Here is a tiny trained network, its code and every weight. The questions are about switching its units off for an input and a class, where a switched-off unit gives its printed mean instead of its output.

import numpy as np


def w(rows, s, z=0):
    codes = np.array(rows[::2]) - 128.0
    scale = np.full(codes.shape[1], s)
    scale[-1] = z or s
    return codes * scale


def norm(h):
    return h / np.sqrt((h * h).mean(-1, keepdims=True) + 1e-5)


def f(y):
    return y / 2 * (1 + np.tanh(0.7978845608 * (y + 0.044715 * y**3)))


def log_softmax(a):
    a = a - a.max(-1, keepdims=True)
    return a - np.log(np.exp(a).sum(-1, keepdims=True))


def net(x, mask):
    res = np.array(x, float).reshape(1, 2) / 4 @ E
    u = 0
    for l in range(2):
        y = f(norm(res) @ A[l][:, :-1].T + A[l][:, -1])
        res = res + np.where(mask[u : u + 10], y, B[l][:, -1]) @ B[l][:, :-1]
        u += 10
    return log_softmax(norm(res)[-1] @ U[:, :-1].T + U[:, -1])


A, B = {}, {}
E = w([
[189,119,176,79,111,65,100],'x0',
[147,3,138,197,76,153,127],'x1',
],0.0066)
A[0] = w([
[134,125,138,134,113,123,136,73],'0.n1',
[78,135,94,167,151,181,158,14],'0.n2',
[86,112,91,189,136,249,143,202],'0.n3',
[106,124,123,150,127,133,114,77],'0.n4',
[97,200,123,96,179,135,159,87],'0.n5',
[115,87,124,178,101,138,131,197],'0.n6',
[143,92,130,142,98,132,124,67],'0.n7',
[125,129,114,123,120,115,139,107],'0.n8',
[93,85,113,204,124,172,163,2],'0.n9',
[125,136,132,126,140,125,131,72],'0.n10',
],0.011,0.0037)
B[0] = w([
[135,142,129,142,149,124,163,123],'0.n1',
[134,18,226,141,139,124,177,177],'0.n2',
[120,180,45,207,106,128,173,247],'0.n3',
[142,138,128,158,116,128,140,128],'0.n4',
[124,104,140,112,197,128,90,208],'0.n5',
[174,119,149,100,127,187,140,196],'0.n6',
[80,134,146,144,176,119,158,152],'0.n7',
[132,114,112,138,124,114,108,125],'0.n8',
[182,187,95,9,70,65,2,194],'0.n9',
[114,106,92,135,116,118,105,123],'0.n10',
],0.0095,0.011)
A[1] = w([
[124,41,140,190,74,145,146,137],'1.n1',
[47,135,105,212,169,140,156,94],'1.n2',
[158,153,170,120,26,71,123,147],'1.n3',
[141,77,79,190,146,200,91,87],'1.n4',
[128,166,67,148,22,158,124,4],'1.n5',
[169,178,121,123,87,82,129,109],'1.n6',
[102,177,114,163,1,138,190,30],'1.n7',
[55,168,72,167,154,145,170,73],'1.n8',
[77,186,130,74,189,137,111,79],'1.n9',
[145,150,109,137,38,78,131,79],'1.n10',
],0.0082,0.0037)
B[1] = w([
[206,117,160,126,211,202,96,187],'1.n1',
[132,184,167,179,106,57,213,180],'1.n2',
[60,108,117,141,88,134,176,240],'1.n3',
[90,205,94,117,152,102,188,166],'1.n4',
[198,180,2,102,64,215,84,254],'1.n5',
[69,94,59,165,139,163,145,208],'1.n6',
[179,96,83,40,73,174,22,214],'1.n7',
[158,150,205,132,126,89,172,167],'1.n8',
[151,99,84,178,69,166,57,227],'1.n9',
[133,123,102,67,64,144,160,213],'1.n10',
],0.007,0.0043)
U = w([
[174,151,46,136,59,183,120,154],'0',
[91,142,154,143,96,152,114,1],'1',
[41,93,134,98,58,79,168,132],'2',
[104,133,123,106,164,109,3,156],'3',
[104,178,131,197,166,88,194,140],'4',
[174,63,213,120,119,172,142,138],'5',
],0.02,0.008)

Each question gives the input, the list of numbers given to net, and the class t.
The units are the neurons (one row each of A and B). Each row of codes is followed by its name. A weight is (code - 128) times the scale printed after its matrix; where a second scale follows, it is the last column's (A, B and U).
mask holds one flag per neuron, layer by layer. A switched-off neuron (its flag False) gives its mean, the last column of its row in B, instead of its output. The means were averaged over made-up inputs and are rounded, as every weight is.
A unit's drop is (log p(t) with every unit on - log p(t) with that unit switched off) / (log p(t) with every unit on - log p(t) with every unit switched off).
The circuit of an input: a set's keep is (log p(t) with only the set's units on - log p(t) with every unit switched off) / (log p(t) with every unit on - log p(t) with every unit switched off). Starting from the 12 units with the biggest drops (on a tie, the unit counted first), units are removed one at a time, each time the one whose removal leaves the highest keep (on an exact tie, the one counted first), for as long as the keep stays at least 0.8.
circuit, biggest first: the units of the circuit, biggest drop first
most important unit: the unit with the biggest drop
top k neurons: the k neurons with the biggest drops, biggest first
top k neurons in layer l: the k neurons of layer l with the biggest drops, biggest first
drop when u is switched off: that unit's drop, to one decimal
input [8,1], class 2: most important unit : 0.n3
input [-2,-4], class 3: top 2 neurons in layer 0 : 0.n3; 0.n5
input [1,2], class 5: top 2 neurons in layer 0 : 0.n3; 0.n6
input [-4,-6], class 4: top 2 neurons : 0.n9; 1.n2
input [8,-2], class 2: top 2 neurons : 0.n5; 0.n3
input [5,-2], class 2: top 2 neurons in layer 1 : 1.n5; 1.n3
input [7,4], class 5: top 2 neurons : 0.n9; 0.n3
input [7,0], class 2: top 2 neurons : 0.n3; 0.n5
input [-2,-3], class 4: top 2 neurons in layer 1 : 1.n2; 1.n7
input [5,-3], class 3: top 2 neurons in layer 0 : 0.n3; 0.n2
input [2,5], class 5: top 2 neurons in layer 0 : 0.n3; 0.n6
input [6,4], class 5: top 2 neurons in layer 0 : 0.n9; 0.n3
input [4,1], class 2: top 3 neurons : 0.n2; 0.n3; 0.n5
input [8,-5], class 3: circuit, biggest first : 0.n3
input [3,0], class 2: top 3 neurons in layer 0 : 0.n5; 0.n3; 0.n2
input [6,-3], class 3: top 3 neurons : 0.n3; 0.n2; 1.n5
input [5,-1], class 2: top 2 neurons in layer 0 : 0.n5; 0.n3
input [-5,-8], class 4: top 2 neurons in layer 0 : 0.n9; 0.n6
input [8,3], class 5: top 2 neurons in layer 0 : 0.n3; 0.n9
input [-4,-1], class 4: drop when 0.n5 is switched off : 0.5
input [5,5], class 5: drop when 0.n3 is switched off : 0.2
input [0,-6], class 3: drop when 0.n3 is switched off : 0.3
input [-2,-2], class 4: drop when 1.n6 is switched off : 0.0
